Here is a tiny trained network, its code and every weight. The questions are about switching its units off for an input and a class, where a switched-off unit gives its printed mean instead of its output.

import numpy as np


def w(rows, s, z=0):
    codes = np.array(rows[::2]) - 128.0
    scale = np.full(codes.shape[1], s)
    scale[-1] = z or s
    return codes * scale


def f(y):
    return y / 2 * (1 + np.tanh(0.7978845608 * (y + 0.044715 * y**3)))


def log_softmax(a):
    a = a - a.max(-1, keepdims=True)
    return a - np.log(np.exp(a).sum(-1, keepdims=True))


def net(x, mask):
    res = np.array(x, float).reshape(1, 6) / 4 @ E
    y = f(res @ A[0][:, :-1].T + A[0][:, -1])
    res = res + np.where(mask, y, B[0][:, -1]) @ B[0][:, :-1]
    return log_softmax(res[-1] @ U[:, :-1].T + U[:, -1])


A, B = {}, {}
E = w([
[119,139,196,157,123,161,148],'x0',
[239,89,179,131,190,119,138],'x1',
[121,140,118,189,238,94,102],'x2',
[131,78,112,109,163,85,140],'x3',
[113,149,144,101,176,151,145],'x4',
[95,90,131,86,145,208,11],'x5',
],0.011)
A[0] = w([
[96,126,156,200,147,145,176,253],'neuron 0',
[154,141,115,185,143,5,151,160],'neuron 1',
[130,38,115,103,127,122,143,199],'neuron 2',
[155,140,105,150,151,31,171,146],'neuron 3',
[188,145,160,134,121,167,124,229],'neuron 4',
[173,38,116,80,69,100,125,224],'neuron 5',
[181,120,144,165,227,154,96,195],'neuron 6',
[156,112,167,124,176,141,52,198],'neuron 7',
[112,140,149,74,187,79,106,153],'neuron 8',
[104,70,72,113,174,84,115,220],'neuron 9',
],0.012,0.0028)
B[0] = w([
[110,61,150,128,131,117,173,195],'neuron 0',
[182,81,72,146,149,89,117,238],'neuron 1',
[143,71,159,110,130,108,134,173],'neuron 2',
[144,97,84,191,154,56,66,223],'neuron 3',
[105,105,139,90,129,102,163,180],'neuron 4',
[141,9,170,107,137,74,142,201],'neuron 5',
[153,118,221,88,80,105,170,252],'neuron 6',
[61,61,128,59,95,134,145,227],'neuron 7',
[148,110,152,136,95,128,163,178],'neuron 8',
[128,202,194,89,78,123,179,211],'neuron 9',
],0.012,0.011)
U = w([
[50,125,64,129,104,180,51,116],'0',
[162,100,99,193,155,92,138,113],'1',
[117,120,246,66,110,128,176,252],'2',
[111,213,97,99,101,178,141,5],'3',
],0.014,0.0031)

Each question gives the input, the list of numbers given to net, and the class t.
The units are the neurons (one row each of A and B). Each row of codes is followed by its name. A weight is (code - 128) times the scale printed after its matrix; where a second scale follows, it is the last column's (A, B and U).
mask holds one flag per neuron, in row order. A switched-off neuron (its flag False) gives its mean, the last column of its row in B, instead of its output. The means were averaged over made-up inputs and are rounded, as every weight is.
A unit's drop is (log p(t) with every unit on - log p(t) with that unit switched off) / (log p(t) with every unit on - log p(t) with every unit switched off).
The circuit of an input: a set's keep is (log p(t) with only the set's units on - log p(t) with every unit switched off) / (log p(t) with every unit on - log p(t) with every unit switched off). Starting from all 10 units, units are removed one at a time, each time the one whose removal leaves the highest keep (on an exact tie, the one counted first), for as long as the keep stays at least 0.8.
circuit, biggest first: the units of the circuit, biggest drop first
most important unit: the unit with the biggest drop
k most important neurons: the k neurons with the biggest drops, biggest first
drop when u is switched off: that unit's drop, to one decimal
input [1,-2,-4,0,7,-6], class 1: most important unit	neuron 6
input [-8,-6,-1,-8,4,0], class 3: circuit, biggest first	neuron 7; neuron 5
input [6,-6,6,8,-6,1], class 1: 2 most important neurons	neuron 6; neuron 7
input [2,-5,-4,-5,8,-3], class 3: circuit, biggest first	neuron 6; neuron 5; neuron 7
input [6,3,8,-6,0,-6], class 1: 2 most important neurons	neuron 1; neuron 3
input [2,-7,-8,3,8,2], class 0: circuit, biggest first	neuron 6; neuron 9
input [1,-5,1,5,-1,0], class 3: 3 most important neurons	neuron 6; neuron 5; neuron 7
input [7,-4,5,-7,-6,2], class 0: drop when neuron 6 is switched off	0.8
input [-5,-4,6,-5,0,1], class 3: drop when neuron 6 is switched off	0.2
input [-6,6,8,7,2,0], class 2: drop when neuron 6 is switched off	2.0
